Below is a small trained network, with its code and all its weights. Each question gives an input and a target symbol and asks what happens when units are switched off, that is, made to give their printed mean instead of their output.

import numpy as np


def w(rows, s, z=0):
    codes = np.array(rows[::2]) - 128.0
    scale = np.full(codes.shape[1], s)
    scale[-1] = z or s
    return codes * scale


def norm(h):
    return h / np.sqrt((h * h).mean(-1, keepdims=True) + 1e-5)


def f(y):
    return np.maximum(y, 0)


def softmax(a):
    e = np.exp(a - a.max(-1, keepdims=True))
    return e / e.sum(-1, keepdims=True)


def log_softmax(a):
    a = a - a.max(-1, keepdims=True)
    return a - np.log(np.exp(a).sum(-1, keepdims=True))


def net(x, mask):
    ids = ['βγδεθλμστφψω'.index(c) for c in x.split()]
    T = len(ids)
    res = E[ids] + P[:T]
    u = 0
    for l in range(2):
        q, k, v = (norm(res) @ M[l].T for M in (Q, K, V))
        z = softmax(np.where(np.tri(T) > 0, q @ k.T / 4**0.5, -1e9)) @ v
        res = res + np.where(mask[u], z, O[l][:, -1]) @ O[l][:, :-1]
        u += 1
        y = f(norm(res) @ A[l][:, :-1].T + A[l][:, -1])
        res = res + np.where(mask[u : u + 12], y, B[l][:, -1]) @ B[l][:, :-1]
        u += 12
    return log_softmax(norm(res)[-1] @ U[:, :-1].T + U[:, -1])


Q, K, V, O, A, B = {}, {}, {}, {}, {}, {}
E = w([
[109,124,83],'β',
[115,119,82],'γ',
[116,125,153],'δ',
[116,121,148],'ε',
[132,106,106],'θ',
[139,142,148],'λ',
[118,134,162],'μ',
[137,143,153],'σ',
[169,112,108],'τ',
[185,203,95],'φ',
[147,168,173],'ψ',
[89,251,184],'ω',
],0.032)
P = w([
[60,166,123],'0',
[44,203,218],'1',
[133,159,179],'2',
[134,162,213],'3',
[138,150,252],'4',
[123,142,255],'5',
[69,176,157],'6',
],0.0057)
Q[0] = w([
[150,68,150],'0.h1',
[121,160,188],'0.h1',
[44,152,131],'0.h1',
[2,47,123],'0.h1',
],0.0098)
K[0] = w([
[193,163,136],'0.h1',
[79,223,46],'0.h1',
[46,43,70],'0.h1',
[134,2,171],'0.h1',
],0.0093)
V[0] = w([
[89,96,171],'0.h1',
[103,2,143],'0.h1',
[95,108,108],'0.h1',
[130,94,148],'0.h1',
],0.0085)
O[0] = w([
[153,178,196,9],'0.h1',
[30,68,124,147],'0.h1',
[125,235,229,255],'0.h1',
[1,156,218,58],'0.h1',
],0.0053,0.00094)
A[0] = w([
[57,160,163,1],'0.n1',
[180,179,163,81],'0.n2',
[79,17,125,94],'0.n3',
[29,2,193,142],'0.n4',
[19,198,198,110],'0.n5',
[117,151,70,134],'0.n6',
[146,209,102,141],'0.n7',
[42,251,108,65],'0.n8',
[163,128,63,126],'0.n9',
[187,121,128,136],'0.n10',
[151,56,35,137],'0.n11',
[186,224,156,236],'0.n12',
],0.0068,0.0044)
B[0] = w([
[160,121,106,134],'0.n1',
[77,121,202,153],'0.n2',
[136,218,154,172],'0.n3',
[3,134,98,206],'0.n4',
[154,68,51,203],'0.n5',
[100,195,114,199],'0.n6',
[130,74,183,171],'0.n7',
[163,120,115,189],'0.n8',
[86,134,46,194],'0.n9',
[77,100,74,162],'0.n10',
[96,104,115,255],'0.n11',
[65,84,127,229],'0.n12',
],0.0075,0.0045)
Q[1] = w([
[50,9,118],'1.h1',
[122,210,115],'1.h1',
[78,95,167],'1.h1',
[143,139,191],'1.h1',
],0.015)
K[1] = w([
[254,183,149],'1.h1',
[106,74,97],'1.h1',
[153,90,167],'1.h1',
[73,145,15],'1.h1',
],0.0087)
V[1] = w([
[78,67,168],'1.h1',
[170,10,121],'1.h1',
[182,112,178],'1.h1',
[125,139,165],'1.h1',
],0.012)
O[1] = w([
[79,114,190,175],'1.h1',
[170,9,140,113],'1.h1',
[170,130,214,2],'1.h1',
[147,122,178,88],'1.h1',
],0.014,0.005)
A[1] = w([
[95,82,119,89],'1.n1',
[107,127,190,118],'1.n2',
[112,86,127,26],'1.n3',
[43,121,116,33],'1.n4',
[220,92,83,192],'1.n5',
[129,127,11,208],'1.n6',
[109,202,160,232],'1.n7',
[126,85,111,50],'1.n8',
[92,89,149,76],'1.n9',
[52,113,155,2],'1.n10',
[82,87,131,136],'1.n11',
[117,195,62,199],'1.n12',
],0.013,0.0035)
B[1] = w([
[143,63,147,167],'1.n1',
[196,165,254,148],'1.n2',
[196,52,57,139],'1.n3',
[117,171,175,201],'1.n4',
[116,145,245,156],'1.n5',
[176,112,222,251],'1.n6',
[232,70,192,179],'1.n7',
[170,46,137,143],'1.n8',
[255,106,44,153],'1.n9',
[151,149,157,169],'1.n10',
[189,83,207,184],'1.n11',
[202,61,202,219],'1.n12',
],0.0057,0.011)
U = w([
[129,138,88,103],'β',
[190,5,100,144],'γ',
[84,107,137,72],'δ',
[154,132,133,42],'ε',
[237,174,101,167],'θ',
[88,94,160,85],'λ',
[108,115,171,76],'μ',
[135,205,146,123],'σ',
[152,135,180,96],'τ',
[151,138,179,94],'φ',
[29,144,132,166],'ψ',
[121,136,47,255],'ω',
],0.014,0.0063)

Each question gives the input, a string of symbols that net reads in full, and the target symbol t.
The units are the heads (4 rows each of Q, K, V and O) and the neurons (one row each of A and B). Each row of codes is followed by its name. A weight is (code - 128) times the scale printed after its matrix; where a second scale follows, it is the last column's (O, A, B and U).
mask holds one flag per unit, layer by layer, with each layer's heads first. A switched-off unit (its flag False) gives its mean, the last column of its rows in O or B, instead of its output. The means were averaged over made-up inputs and are rounded, as every weight is.
A unit's drop is (log p(t) with every unit on - log p(t) with that unit switched off) / (log p(t) with every unit on - log p(t) with every unit switched off).
The circuit of an input: a set's keep is (log p(t) with only the set's units on - log p(t) with every unit switched off) / (log p(t) with every unit on - log p(t) with every unit switched off). Starting from the 12 units with the biggest drops (on a tie, the unit counted first), units are removed one at a time, each time the one whose removal leaves the highest keep (on an exact tie, the one counted first), for as long as the keep stays at least 0.8.
circuit, biggest first: the units of the circuit, biggest drop first
k most important neurons: the k neurons with the biggest drops, biggest first
k most important neurons of layer l: the k neurons of layer l with the biggest drops, biggest first
drop of u: that unit's drop, to one decimal
input γ γ γ γ, target ω: most important neuron of layer 0 -> 0.n6
input τ β τ γ φ δ μ, target θ: circuit, biggest first -> 1.h1, 0.n5
input θ λ γ γ γ τ μ, target γ: circuit, biggest first -> 1.h1, 0.n5
input σ φ δ, target θ: circuit, biggest first -> 1.h1, 0.h1
input θ σ γ λ θ τ λ, target γ: 2 most important neurons -> 0.n12, 0.n5
input θ δ ε, target ψ: circuit, biggest first -> 0.n4, 1.h1
input φ β γ ε θ θ, target ψ: circuit, biggest first -> 0.n4, 0.h1
input γ τ γ θ γ, target ψ: circuit, biggest first -> 0.h1, 1.n7
input γ γ τ γ μ, target γ: 2 most important neurons -> 0.n5, 0.n4
input τ λ δ, target γ: 3 most important neurons -> 0.n12, 0.n5, 0.n3
input β δ φ θ δ, target θ: circuit, biggest first -> 1.h1, 0.n5
input δ φ γ, target θ: circuit, biggest first -> 1.h1, 1.n12
input λ ε γ β ε τ λ, target γ: 2 most important neurons -> 0.n12, 0.n5
input θ τ γ γ φ γ, target θ: circuit, biggest first -> 1.h1
input θ φ φ ε, target θ: drop of 1.h1 -> 1.2
input θ ε γ θ, target ψ: drop of 0.n4 -> 0.3
input μ γ φ θ, target θ: drop of 0.n9 -> 0.0
